Below is a small trained network, with its code and all its weights. Each question gives an input and a target symbol and asks what happens when units are switched off, that is, made to give their printed mean instead of their output.

import numpy as np


def w(rows, s, z=0):
    codes = np.array(rows[::2]) - 128.0
    scale = np.full(codes.shape[1], s)
    scale[-1] = z or s
    return codes * scale


def norm(h):
    return h / np.sqrt((h * h).mean(-1, keepdims=True) + 1e-5)


def f(y):
    return y / 2 * (1 + np.tanh(0.7978845608 * (y + 0.044715 * y**3)))


def softmax(a):
    e = np.exp(a - a.max(-1, keepdims=True))
    return e / e.sum(-1, keepdims=True)


def log_softmax(a):
    a = a - a.max(-1, keepdims=True)
    return a - np.log(np.exp(a).sum(-1, keepdims=True))


def net(x, mask):
    ids = ['αγεηθλπστφψω'.index(c) for c in x.split()]
    T = len(ids)
    res = E[ids] + P[:T]
    r = norm(res)
    for j in range(2):
        rows = slice(2 * j, 2 * j + 2)
        q, k, v = (r @ M[0][rows].T for M in (Q, K, V))
        z = softmax(np.where(np.tri(T) > 0, q @ k.T / 2**0.5, -1e9)) @ v
        o = O[0][rows]
        res = res + np.where(mask[j], z, o[:, -1]) @ o[:, :-1]
    y = f(norm(res) @ A[0][:, :-1].T + A[0][:, -1])
    res = res + np.where(mask[2:26], y, B[0][:, -1]) @ B[0][:, :-1]
    return log_softmax(norm(res)[-1] @ U[:, :-1].T + U[:, -1])


Q, K, V, O, A, B = {}, {}, {}, {}, {}, {}
E = w([
[161,102,152],'α',
[216,1,68],'γ',
[137,69,115],'ε',
[162,100,151],'η',
[122,86,84],'θ',
[106,175,132],'λ',
[221,219,199],'π',
[162,101,151],'σ',
[162,100,151],'τ',
[115,128,182],'φ',
[172,111,43],'ψ',
[162,100,151],'ω',
],0.0059)
P = w([
[253,171,124],'0',
[228,154,126],'1',
[213,153,127],'2',
[201,152,128],'3',
[190,149,128],'4',
[179,147,128],'5',
[169,146,129],'6',
[157,144,131],'7',
[144,140,131],'8',
[129,136,132],'9',
[111,133,132],'10',
[92,128,131],'11',
[75,125,130],'12',
[65,123,130],'13',
],0.0026)
Q[0] = w([
[87,135,117],'head 0',
[8,222,64],'head 0',
[140,101,114],'head 1',
[47,200,62],'head 1',
],0.012)
K[0] = w([
[209,123,127],'head 0',
[254,164,128],'head 0',
[79,89,81],'head 1',
[248,161,128],'head 1',
],0.0094)
V[0] = w([
[87,206,117],'head 0',
[255,165,83],'head 0',
[247,170,162],'head 1',
[164,107,109],'head 1',
],0.0026)
O[0] = w([
[130,121,51,63],'head 0',
[2,150,169,235],'head 0',
[29,58,91,254],'head 1',
[132,86,33,170],'head 1',
],0.0031,0.0022)
A[0] = w([
[146,121,106,119],'neuron 0',
[139,138,129,114],'neuron 1',
[61,239,83,50],'neuron 2',
[119,187,86,92],'neuron 3',
[100,137,158,133],'neuron 4',
[2,123,121,85],'neuron 5',
[183,132,78,147],'neuron 6',
[86,106,90,224],'neuron 7',
[137,119,142,102],'neuron 8',
[142,98,87,171],'neuron 9',
[113,181,102,69],'neuron 10',
[148,123,121,98],'neuron 11',
[109,168,142,1],'neuron 12',
[114,155,26,138],'neuron 13',
[129,145,137,151],'neuron 14',
[152,157,142,153],'neuron 15',
[161,126,139,110],'neuron 16',
[166,152,131,139],'neuron 17',
[142,160,157,164],'neuron 18',
[107,208,88,114],'neuron 19',
[128,126,121,142],'neuron 20',
[107,108,147,97],'neuron 21',
[155,120,124,113],'neuron 22',
[131,133,132,122],'neuron 23',
],0.0082,0.002)
B[0] = w([
[97,151,116,137],'neuron 0',
[122,138,107,109],'neuron 1',
[242,11,176,151],'neuron 2',
[167,77,175,58],'neuron 3',
[158,87,74,162],'neuron 4',
[185,188,83,208],'neuron 5',
[108,146,4,189],'neuron 6',
[152,200,107,222],'neuron 7',
[140,136,121,164],'neuron 8',
[63,205,119,248],'neuron 9',
[157,60,148,47],'neuron 10',
[121,146,128,131],'neuron 11',
[88,98,131,44],'neuron 12',
[171,192,180,155],'neuron 13',
[127,131,81,131],'neuron 14',
[105,183,45,151],'neuron 15',
[125,153,127,188],'neuron 16',
[114,167,75,147],'neuron 17',
[118,164,64,181],'neuron 18',
[227,47,172,89],'neuron 19',
[126,138,125,135],'neuron 20',
[180,95,163,168],'neuron 21',
[113,145,137,169],'neuron 22',
[127,129,118,122],'neuron 23',
],0.0031,0.0012)
U = w([
[185,49,20,96],'α',
[8,89,59,50],'γ',
[130,110,140,106],'ε',
[130,105,145,160],'η',
[131,114,141,100],'θ',
[247,100,151,143],'λ',
[171,129,158,105],'π',
[227,236,182,66],'σ',
[46,195,210,153],'τ',
[129,108,145,137],'φ',
[85,171,114,253],'ψ',
[140,123,136,123],'ω',
],0.017,0.0058)

Each question gives the input, a string of symbols that net reads in full, and the target symbol t.
The units are the heads (2 rows each of Q, K, V and O) and the neurons (one row each of A and B). Each row of codes is followed by its name. A weight is (code - 128) times the scale printed after its matrix; where a second scale follows, it is the last column's (O, A, B and U).
mask holds one flag per unit, heads first, then neurons. A switched-off unit (its flag False) gives its mean, the last column of its rows in O or B, instead of its output. The means were averaged over made-up inputs and are rounded, as every weight is.
A unit's drop is (log p(t) with every unit on - log p(t) with that unit switched off) / (log p(t) with every unit on - log p(t) with every unit switched off).
The circuit of an input: a set's keep is (log p(t) with only the set's units on - log p(t) with every unit switched off) / (log p(t) with every unit on - log p(t) with every unit switched off). Starting from the 12 units with the biggest drops (on a tie, the unit counted first), units are removed one at a time, each time the one whose removal leaves the highest keep (on an exact tie, the one counted first), for as long as the keep stays at least 0.8.
circuit, biggest first: the units of the circuit, biggest drop first
most important unit: the unit with the biggest drop
top k neurons: the k neurons with the biggest drops, biggest first
which heads matter: for each layer, one digit per head in row order, 1 if its drop is at least 0.15 and else 0, layers parted by /
drop of u: that unit's drop, to one decimal
input γ τ τ ε φ ψ ε θ α, target σ: circuit, biggest first => [head 1; neuron 2]
input η ω ε η γ σ ω π σ τ α φ α, target α: most important unit => head 0
input λ ψ ψ ψ λ γ γ α α τ λ α, target γ: top 3 neurons => [neuron 13; neuron 5; neuron 7]
input η λ φ η φ α, target α: circuit, biggest first => [neuron 13; head 0; neuron 6]
input ω θ θ θ γ λ θ λ τ, target γ: top 4 neurons => [neuron 13; neuron 19; neuron 2; neuron 5]
input γ ω τ φ ω ε η ε σ ψ, target ψ: circuit, biggest first => [neuron 9; neuron 13]
input φ σ τ σ λ τ, target γ: which heads matter => 10
input φ α τ φ ε λ ε ψ τ ψ θ σ, target σ: which heads matter => 11
input λ φ ω, target α: top 2 neurons => [neuron 13; neuron 7]
input η γ ε γ ψ π φ η ε λ ω, target γ: top 2 neurons => [neuron 13; neuron 5]
input θ α γ τ τ α φ ω π α θ ω, target σ: top 2 neurons => [neuron 2; neuron 19]
input ε φ σ, target α: top 4 neurons => [neuron 13; neuron 7; neuron 5; neuron 6]
input π σ φ φ τ θ λ φ φ τ, target α: top 4 neurons => [neuron 13; neuron 7; neuron 5; neuron 6]
input φ λ φ τ γ π τ ψ σ α γ φ θ α, target σ: circuit, biggest first => [head 1]
input η τ θ τ ε θ θ η, target σ: top 3 neurons => [neuron 2; neuron 19; neuron 9]
input λ φ η α τ ω φ ω, target α: top 2 neurons => [neuron 13; neuron 6]
input λ η φ π π π θ τ, target σ: top 3 neurons => [neuron 2; neuron 19; neuron 10]
input η λ τ σ θ σ ε φ σ, target α: drop of neuron 19 => 0.1
input γ α ω φ γ φ ω φ λ ω, target γ: drop of neuron 4 => 0.2
input φ α φ ψ π ω τ γ θ η, target σ: drop of neuron 3 => 0.1
input η ε η τ η λ η, target γ: most important unit => head 0
input η α π λ, target λ: drop of neuron 2 => 0.1
